Here is a tiny trained network, its code and every weight. The questions are about switching its units off for an input and a class, where a switched-off unit gives its printed mean instead of its output.

import numpy as np


def w(rows, s, z=0):
    codes = np.array(rows[::2]) - 128.0
    scale = np.full(codes.shape[1], s)
    scale[-1] = z or s
    return codes * scale


def f(y):
    return np.maximum(y, 0)


def log_softmax(a):
    a = a - a.max(-1, keepdims=True)
    return a - np.log(np.exp(a).sum(-1, keepdims=True))


def net(x, mask):
    res = np.array(x, float).reshape(1, 6) / 4 @ E
    y = f(res @ A[0][:, :-1].T + A[0][:, -1])
    res = res + np.where(mask, y, B[0][:, -1]) @ B[0][:, :-1]
    return log_softmax(res[-1] @ U[:, :-1].T + U[:, -1])


A, B = {}, {}
E = w([
[90,98,193,196,145,2,126,220,127,126],'x0',
[123,23,37,217,239,136,111,129,143,145],'x1',
[153,18,140,166,68,96,206,75,79,169],'x2',
[29,119,96,98,129,69,175,81,162,3],'x3',
[44,232,136,175,146,93,141,46,164,233],'x4',
[152,235,53,102,152,128,250,196,46,111],'x5',
],0.0078)
A[0] = w([
[102,107,75,135,173,115,114,124,146,128,74],'N1',
[109,200,81,170,124,94,167,187,119,113,189],'N2',
[41,154,123,180,109,142,155,70,137,196,101],'N3',
[223,166,133,127,158,117,115,169,132,203,139],'N4',
[123,97,210,166,152,90,150,224,98,192,207],'N5',
[68,174,139,170,108,98,188,79,132,211,19],'N6',
[161,153,172,55,77,66,147,74,130,102,41],'N7',
[157,63,137,65,131,156,124,160,118,80,17],'N8',
[169,111,53,200,230,122,166,91,155,127,67],'N9',
[99,39,137,164,21,145,87,108,232,129,146],'N10',
[84,95,128,106,132,91,146,62,142,11,182],'N11',
[36,63,72,124,197,132,150,128,124,104,128],'N12',
[98,184,140,116,193,186,72,197,199,109,211],'N13',
[152,113,105,144,169,90,113,78,68,133,18],'N14',
[150,112,149,151,87,183,48,170,54,183,121],'N15',
[147,83,133,121,69,119,110,134,70,63,125],'N16',
[181,67,154,91,111,147,150,198,136,69,73],'N17',
[158,90,76,146,207,111,101,119,101,147,20],'N18',
[100,98,183,105,106,66,42,84,191,152,138],'N19',
[124,57,98,113,200,174,197,106,178,139,64],'N20',
[96,85,184,183,94,97,181,165,116,136,180],'N21',
[164,109,216,190,132,205,93,164,64,204,179],'N22',
[121,96,95,116,98,115,254,138,65,179,145],'N23',
[215,89,134,106,107,130,111,201,157,105,6],'N24',
[88,156,154,109,43,105,138,103,112,65,109],'N25',
[154,96,104,106,121,126,154,145,76,50,108],'N26',
[156,179,183,114,39,131,141,133,111,127,22],'N27',
[175,141,58,106,92,195,113,61,125,135,188],'N28',
[91,150,155,134,174,64,89,189,149,93,191],'N29',
[131,48,145,171,42,115,159,52,98,161,122],'N30',
[175,149,102,84,139,187,139,38,132,126,103],'N31',
[122,80,151,148,94,177,147,153,77,123,104],'N32',
],0.0089,0.0022)
B[0] = w([
[174,147,178,120,99,58,106,131,104,133,176],'N1',
[69,87,101,76,144,126,141,179,114,129,214],'N2',
[120,139,164,145,206,179,180,135,159,166,215],'N3',
[140,163,68,112,115,83,123,79,54,100,206],'N4',
[120,73,175,78,86,134,174,89,130,113,231],'N5',
[107,152,155,199,190,141,191,162,184,166,216],'N6',
[163,163,168,134,83,54,32,111,140,142,210],'N7',
[95,153,191,186,190,118,176,154,181,159,200],'N8',
[154,128,159,135,93,58,62,172,145,104,220],'N9',
[79,128,76,105,110,145,118,227,76,126,253],'N10',
[130,113,49,172,172,110,176,50,73,181,254],'N11',
[170,157,95,155,101,116,33,86,99,131,219],'N12',
[80,124,184,150,195,174,114,120,54,27,241],'N13',
[127,163,173,185,91,79,107,124,154,102,154],'N14',
[108,158,53,145,159,86,131,81,61,132,206],'N15',
[138,139,141,188,147,149,157,116,135,135,206],'N16',
[112,151,134,165,193,144,159,141,131,195,219],'N17',
[188,135,161,135,109,87,49,156,164,151,192],'N18',
[87,106,68,101,158,142,85,194,123,139,245],'N19',
[184,119,169,112,86,109,106,123,135,143,195],'N20',
[152,98,169,85,129,115,181,91,101,106,215],'N21',
[124,175,90,102,127,122,146,82,66,146,233],'N22',
[97,149,86,69,118,213,87,191,105,46,223],'N23',
[94,167,140,113,185,114,155,124,163,187,194],'N24',
[159,146,113,146,104,56,65,111,96,111,220],'N25',
[104,133,118,149,169,130,141,150,147,156,210],'N26',
[192,125,144,157,115,73,18,164,165,152,205],'N27',
[148,40,140,87,118,131,175,99,113,134,224],'N28',
[163,81,161,46,136,111,168,74,123,94,220],'N29',
[137,141,135,148,136,197,104,146,58,2,234],'N30',
[152,89,197,42,140,124,147,172,145,166,213],'N31',
[140,187,153,167,168,156,145,118,115,140,175],'N32',
],0.0075,0.0096)
U = w([
[211,178,171,164,77,48,30,154,130,152,55],'0',
[109,147,168,223,193,151,165,148,157,221,66],'1',
[121,140,135,131,127,197,94,130,92,35,254],'2',
[81,109,22,82,106,150,99,252,105,121,84],'3',
[136,142,23,136,110,73,131,5,92,161,136],'4',
[160,4,188,32,104,117,164,70,128,161,117],'5',
[129,119,85,119,66,144,136,125,162,126,186],'6',
],0.011,0.0036)

Each question gives the input, the list of numbers given to net, and the class t.
The units are the neurons (one row each of A and B). Each row of codes is followed by its name. A weight is (code - 128) times the scale printed after its matrix; where a second scale follows, it is the last column's (A, B and U).
mask holds one flag per neuron, in row order. A switched-off neuron (its flag False) gives its mean, the last column of its row in B, instead of its output. The means were averaged over made-up inputs and are rounded, as every weight is.
A unit's drop is (log p(t) with every unit on - log p(t) with that unit switched off) / (log p(t) with every unit on - log p(t) with every unit switched off).
The circuit of an input: a set's keep is (log p(t) with only the set's units on - log p(t) with every unit switched off) / (log p(t) with every unit on - log p(t) with every unit switched off). Starting from the 12 units with the biggest drops (on a tie, the unit counted first), units are removed one at a time, each time the one whose removal leaves the highest keep (on an exact tie, the one counted first), for as long as the keep stays at least 0.8.
circuit, biggest first: the units of the circuit, biggest drop first
unit that matters most: the unit with the biggest drop
top k neurons: the k neurons with the biggest drops, biggest first
drop of u: that unit's drop, to one decimal
input [-4,-4,5,-7,-2,-2], class 4: circuit, biggest first : [N15]
input [6,7,6,4,4,-3], class 0: top 2 neurons : [N12; N9]
input [-7,2,-3,-4,5,-3], class 5: circuit, biggest first : [N28; N31]
input [-7,5,-2,5,5,6], class 5: top 3 neurons : [N31; N28; N10]
input [-7,1,-6,-6,5,4], class 5: circuit, biggest first : [N31; N28]
input [8,-3,4,3,3,7], class 5: top 3 neurons : [N21; N5; N10]
input [-1,1,-5,-8,-6,0], class 4: top 2 neurons : [N4; N15]
input [4,1,-2,-4,1,-4], class 3: circuit, biggest first : [N19; N7]
input [7,0,-1,-3,-7,7], class 1: top 4 neurons : [N17; N24; N10; N8]
input [2,5,-4,8,-2,-5], class 4: top 2 neurons : [N11; N12]
input [3,5,-6,-4,5,-3], class 2: circuit, biggest first : [N13; N17]
input [5,7,6,-6,6,2], class 0: top 2 neurons : [N9; N18]
input [6,-6,8,-4,7,7], class 2: circuit, biggest first : [N23; N10]
input [-7,-7,1,4,1,4], class 0: unit that matters most : N7
input [-8,-4,7,3,-8,-5], class 1: top 2 neurons : [N8; N17]
input [-8,6,4,1,-1,-8], class 3: top 2 neurons : [N10; N30]
input [8,7,-2,8,2,4], class 4: top 2 neurons : [N12; N11]
input [7,-5,-6,-5,6,-4], class 5: circuit, biggest first : [N29; N5]
input [8,-2,2,3,7,-5], class 5: top 3 neurons : [N29; N21; N5]
input [-2,-4,-2,6,1,7], class 3: circuit, biggest first : [N2]
input [-3,7,0,-5,-8,4], class 1: drop of N17 : 0.4
input [-8,-5,2,-6,4,2], class 5: drop of N31 : 1.6
